Below are the code and all the weights of a small trained network. Each question names an input and a target symbol and asks about switching units off, where a switched-off unit gives its printed mean instead of its output.

import numpy as np


def w(rows, s, z=0):
    codes = np.array(rows[::2]) - 128.0
    scale = np.full(codes.shape[1], s)
    scale[-1] = z or s
    return codes * scale


def norm(h):
    return h / np.sqrt((h * h).mean(-1, keepdims=True) + 1e-5)


def f(y):
    return np.maximum(y, 0)


def softmax(a):
    e = np.exp(a - a.max(-1, keepdims=True))
    return e / e.sum(-1, keepdims=True)


def log_softmax(a):
    a = a - a.max(-1, keepdims=True)
    return a - np.log(np.exp(a).sum(-1, keepdims=True))


def net(x, mask):
    ids = ['αβγδεηθλμξπστφψω'.index(c) for c in x.split()]
    T = len(ids)
    res = E[ids] + P[:T]
    u = 0
    for l in range(2):
        q, k, v = (norm(res) @ M[l].T for M in (Q, K, V))
        z = softmax(np.where(np.tri(T) > 0, q @ k.T / 2**0.5, -1e9)) @ v
        res = res + np.where(mask[u], z, O[l][:, -1]) @ O[l][:, :-1]
        u += 1
        y = f(norm(res) @ A[l][:, :-1].T + A[l][:, -1])
        res = res + np.where(mask[u : u + 8], y, B[l][:, -1]) @ B[l][:, :-1]
        u += 8
    return log_softmax(norm(res)[-1] @ U[:, :-1].T + U[:, -1])


Q, K, V, O, A, B = {}, {}, {}, {}, {}, {}
E = w([
[149,126,130,121],'α',
[118,140,124,122],'β',
[178,112,126,107],'γ',
[163,121,112,117],'δ',
[160,86,122,101],'ε',
[134,85,148,138],'η',
[120,159,78,138],'θ',
[146,168,147,148],'λ',
[104,145,124,201],'μ',
[112,161,133,153],'ξ',
[137,64,162,148],'π',
[134,112,105,134],'σ',
[188,84,237,112],'τ',
[79,95,93,227],'φ',
[129,166,213,130],'ψ',
[120,160,247,131],'ω',
],0.013)
P = w([
[131,183,164,137],'0',
[92,173,165,112],'1',
[141,191,135,105],'2',
[166,75,18,196],'3',
[47,166,176,87],'4',
[148,185,123,69],'5',
[160,46,22,154],'6',
[1,155,184,73],'7',
[157,178,114,43],'8',
],0.0024)
Q[0] = w([
[124,199,131,254],'0.h0',
[93,103,112,161],'0.h0',
],0.0096)
K[0] = w([
[140,255,54,137],'0.h0',
[63,127,109,120],'0.h0',
],0.008)
V[0] = w([
[98,6,153,242],'0.h0',
[157,151,204,3],'0.h0',
],0.0026)
O[0] = w([
[66,97,164,251,252],'0.h0',
[87,89,191,13,217],'0.h0',
],0.0027,0.00031)
A[0] = w([
[100,96,118,115,122],'0.n0',
[123,254,122,137,222],'0.n1',
[166,107,111,87,59],'0.n2',
[118,204,153,55,80],'0.n3',
[161,147,117,105,47],'0.n4',
[180,118,151,122,55],'0.n5',
[168,169,119,140,7],'0.n6',
[127,126,93,153,76],'0.n7',
],0.0058,0.0018)
B[0] = w([
[176,158,140,152,174],'0.n0',
[143,166,169,232,221],'0.n1',
[70,152,155,110,248],'0.n2',
[192,253,160,187,203],'0.n3',
[89,138,163,141,175],'0.n4',
[96,135,172,124,208],'0.n5',
[186,175,129,152,141],'0.n6',
[115,127,151,86,197],'0.n7',
],0.0045,0.0018)
Q[1] = w([
[240,195,220,86],'1.h0',
[76,137,255,144],'1.h0',
],0.0067)
K[1] = w([
[182,254,95,81],'1.h0',
[201,164,197,101],'1.h0',
],0.0087)
V[1] = w([
[252,95,195,197],'1.h0',
[136,62,60,156],'1.h0',
],0.0036)
O[1] = w([
[2,153,153,17,251],'1.h0',
[207,98,227,68,163],'1.h0',
],0.0034,0.0016)
A[1] = w([
[144,242,83,116,4],'1.n0',
[78,160,82,66,80],'1.n1',
[65,122,53,143,154],'1.n2',
[175,72,75,254,142],'1.n3',
[62,101,209,129,175],'1.n4',
[66,119,93,204,64],'1.n5',
[137,78,157,187,57],'1.n6',
[99,130,48,105,205],'1.n7',
],0.0065,0.0035)
B[1] = w([
[99,43,46,119,166],'1.n0',
[210,146,125,166,153],'1.n1',
[131,96,164,180,156],'1.n2',
[253,88,175,119,252],'1.n3',
[43,122,73,191,203],'1.n4',
[116,65,81,85,150],'1.n5',
[140,172,53,47,155],'1.n6',
[129,91,147,50,187],'1.n7',
],0.0058,0.0039)
U = w([
[80,202,68,112,154],'α',
[111,187,100,149,117],'β',
[113,211,163,34,100],'γ',
[123,143,5,73,53],'δ',
[61,72,137,48,9],'ε',
[34,100,108,147,253],'η',
[156,164,30,170,57],'θ',
[147,190,134,161,105],'λ',
[135,125,125,207,127],'μ',
[124,160,119,168,118],'ξ',
[64,89,118,155,151],'π',
[230,107,156,157,152],'σ',
[114,85,230,132,84],'τ',
[136,72,99,192,49],'φ',
[113,163,154,146,136],'ψ',
[104,154,175,148,175],'ω',
],0.014,0.0044)

Each question gives the input, a string of symbols that net reads in full, and the target symbol t.
The units are the heads (2 rows each of Q, K, V and O) and the neurons (one row each of A and B). Each row of codes is followed by its name. A weight is (code - 128) times the scale printed after its matrix; where a second scale follows, it is the last column's (O, A, B and U).
mask holds one flag per unit, layer by layer, with each layer's heads first. A switched-off unit (its flag False) gives its mean, the last column of its rows in O or B, instead of its output. The means were averaged over made-up inputs and are rounded, as every weight is.
A unit's drop is (log p(t) with every unit on - log p(t) with that unit switched off) / (log p(t) with every unit on - log p(t) with every unit switched off).
The circuit of an input: a set's keep is (log p(t) with only the set's units on - log p(t) with every unit switched off) / (log p(t) with every unit on - log p(t) with every unit switched off). Starting from the 12 units with the biggest drops (on a tie, the unit counted first), units are removed one at a time, each time the one whose removal leaves the highest keep (on an exact tie, the one counted first), for as long as the keep stays at least 0.8.
circuit, biggest first: the units of the circuit, biggest drop first
k most important neurons: the k neurons with the biggest drops, biggest first
drop of u: that unit's drop, to one decimal
input σ σ σ σ ε γ η δ, target η: circuit, biggest first	[1.n3 0.h0 1.h0]
input η γ γ σ σ ε σ γ, target η: circuit, biggest first	[1.n4 0.h0 1.n3 1.h0]
input δ ε η σ ε σ γ γ, target η: circuit, biggest first	[1.n4 1.n3 0.h0 1.h0]
input δ γ τ ε δ σ γ γ, target γ: 2 most important neurons	[1.n3 0.n3]
input δ σ η σ σ γ μ, target σ: circuit, biggest first	[1.n3]
input δ σ τ η σ λ σ ε, target η: circuit, biggest first	[1.n4 1.n3]
input ε δ α, target α: circuit, biggest first	[1.n3 1.h0]
input σ γ σ σ θ α ε τ η, target η: circuit, biggest first	[1.n4 1.n3]
input σ σ α σ γ σ δ α, target α: circuit, biggest first	[1.n3 1.h0 0.n3]
input δ σ ω σ η α φ δ, target η: 4 most important neurons	[1.n3 1.n4 1.n7 1.n2]
input θ γ ε σ θ, target θ: 4 most important neurons	[0.n1 1.n0 1.n4 0.n2]
input ψ σ δ ξ, target σ: 2 most important neurons	[1.n3 1.n4]
input η σ η ε ε, target η: 2 most important neurons	[1.n4 1.n3]
input ε ω σ φ σ σ α γ δ, target δ: circuit, biggest first	[1.n3]
input ξ γ σ σ θ, target θ: 3 most important neurons	[0.n1 1.n0 1.n4]
input α τ φ σ σ ε, target ε: 2 most important neurons	[1.n3 0.n2]
input ε ε ε α, target ε: 2 most important neurons	[1.n3 0.n3]
input σ δ δ, target δ: 2 most important neurons	[1.n0 1.n3]
input λ γ α σ σ σ σ, target σ: drop of 0.n0	0.0
input σ β γ γ σ, target σ: drop of 1.h0	0.3
input η δ φ σ α, target η: drop of 1.n0	0.1
input τ μ δ σ γ ε σ η, target η: circuit, biggest first	[1.n4]
